Here is a tiny trained network, its code and every weight. The questions are about switching its units off for an input and a class, where a switched-off unit gives its printed mean instead of its output.

import numpy as np


def w(rows, s, z=0):
    codes = np.array(rows[::2]) - 128.0
    scale = np.full(codes.shape[1], s)
    scale[-1] = z or s
    return codes * scale


def norm(h):
    return h / np.sqrt((h * h).mean(-1, keepdims=True) + 1e-5)


def f(y):
    return np.maximum(y, 0)


def log_softmax(a):
    a = a - a.max(-1, keepdims=True)
    return a - np.log(np.exp(a).sum(-1, keepdims=True))


def net(x, mask):
    res = np.array(x, float).reshape(1, 3) / 4 @ E
    u = 0
    for l in range(4):
        y = f(norm(res) @ A[l][:, :-1].T + A[l][:, -1])
        res = res + np.where(mask[u : u + 5], y, B[l][:, -1]) @ B[l][:, :-1]
        u += 5
    return log_softmax(norm(res)[-1] @ U[:, :-1].T + U[:, -1])


A, B = {}, {}
E = w([
[73,223,177,202,225,201],'x0',
[107,160,217,254,208,82],'x1',
[118,153,83,135,146,134],'x2',
],0.005)
A[0] = w([
[164,87,127,160,194,100,6],'0.n0',
[66,77,126,188,179,1,243],'0.n1',
[148,70,149,148,212,130,121],'0.n2',
[105,176,58,154,95,86,126],'0.n3',
[43,163,161,124,118,202,211],'0.n4',
],0.0077,0.0017)
B[0] = w([
[59,92,125,171,89,81,163],'0.n0',
[176,106,173,77,187,244,254],'0.n1',
[129,168,142,176,75,123,177],'0.n2',
[142,73,146,131,117,105,162],'0.n3',
[120,177,131,93,85,93,217],'0.n4',
],0.011,0.0057)
A[1] = w([
[108,153,93,122,137,88,165],'1.n0',
[108,147,106,209,105,30,53],'1.n1',
[8,134,135,103,116,123,144],'1.n2',
[142,162,76,86,146,111,89],'1.n3',
[137,76,143,149,143,149,1],'1.n4',
],0.011,0.0011)
B[1] = w([
[133,135,154,83,117,192,178],'1.n0',
[98,120,27,154,127,131,134],'1.n1',
[152,112,108,255,149,145,225],'1.n2',
[114,190,132,157,120,117,255],'1.n3',
[12,61,147,116,111,139,230],'1.n4',
],0.0093,0.003)
A[2] = w([
[66,140,147,171,209,108,215],'2.n0',
[63,133,68,35,130,22,249],'2.n1',
[136,149,116,143,118,80,72],'2.n2',
[108,156,255,147,145,99,124],'2.n3',
[103,116,87,151,112,180,199],'2.n4',
],0.0088,0.0015)
B[2] = w([
[171,126,88,2,100,89,203],'2.n0',
[187,92,123,149,127,92,230],'2.n1',
[47,117,65,182,105,173,136],'2.n2',
[175,129,53,107,155,131,254],'2.n3',
[142,101,170,163,94,152,197],'2.n4',
],0.0099,0.0049)
A[3] = w([
[254,154,121,141,136,213,51],'3.n0',
[84,170,152,133,41,184,121],'3.n1',
[162,145,201,63,125,100,69],'3.n2',
[80,156,106,129,33,156,239],'3.n3',
[125,157,161,150,175,11,2],'3.n4',
],0.0061,0.0015)
B[3] = w([
[108,133,122,144,127,71,253],'3.n0',
[55,121,242,179,155,59,184],'3.n1',
[96,218,64,188,165,168,163],'3.n2',
[119,53,222,255,205,57,198],'3.n3',
[140,87,168,158,120,108,128],'3.n4',
],0.0098,0.0052)
U = w([
[197,89,113,128,94,58,234],'0',
[194,254,76,73,212,132,187],'1',
[44,184,102,106,104,142,1],'2',
[86,165,207,245,169,61,162],'3',
[139,69,188,72,202,219,154],'4',
[48,206,116,106,60,150,15],'5',
],0.0093,0.0032)

Each question gives the input, the list of numbers given to net, and the class t.
The units are the neurons (one row each of A and B). Each row of codes is followed by its name. A weight is (code - 128) times the scale printed after its matrix; where a second scale follows, it is the last column's (A, B and U).
mask holds one flag per neuron, layer by layer. A switched-off neuron (its flag False) gives its mean, the last column of its row in B, instead of its output. The means were averaged over made-up inputs and are rounded, as every weight is.
A unit's drop is (log p(t) with every unit on - log p(t) with that unit switched off) / (log p(t) with every unit on - log p(t) with every unit switched off).
The circuit of an input: a set's keep is (log p(t) with only the set's units on - log p(t) with every unit switched off) / (log p(t) with every unit on - log p(t) with every unit switched off). Starting from the 12 units with the biggest drops (on a tie, the unit counted first), units are removed one at a time, each time the one whose removal leaves the highest keep (on an exact tie, the one counted first), for as long as the keep stays at least 0.8.
units of the circuit, in order: the units of the circuit, biggest drop first
top k neurons: the k neurons with the biggest drops, biggest first
k most important neurons of layer l: the k neurons of layer l with the biggest drops, biggest first
drop when u is switched off: that unit's drop, to one decimal
input [8,1,-5], class 1: units of the circuit, in order : [2.n3, 2.n0]
input [1,2,-7], class 1: units of the circuit, in order : [2.n3, 3.n3]
input [6,2,-8], class 1: top neuron : [2.n3]
input [0,8,3], class 4: 2 most important neurons of layer 0 : [0.n1, 0.n4]
input [8,8,-6], class 1: top 2 neurons : [2.n0, 2.n3]
input [0,5,-3], class 4: 3 most important neurons of layer 0 : [0.n1, 0.n4, 0.n0]
input [0,6,7], class 4: top 2 neurons : [0.n1, 1.n4]
input [8,8,-4], class 1: top 2 neurons : [2.n0, 2.n3]
input [0,4,-7], class 4: top 3 neurons : [0.n1, 1.n4, 0.n4]
input [7,8,-4], class 1: 2 most important neurons of layer 2 : [2.n0, 2.n3]
input [6,7,4], class 1: drop when 2.n0 is switched off : 0.1
input [1,-3,-3], class 3: drop when 0.n1 is switched off : 0.1
input [-3,3,6], class 4: drop when 0.n1 is switched off : 0.4
input [-3,5,-8], class 4: drop when 0.n1 is switched off : 0.5
input [5,8,4], class 1: most important neuron of layer 2 : [2.n0]
input [-1,8,-4], class 4: 2 most important neurons of layer 0 : [0.n1, 0.n4]
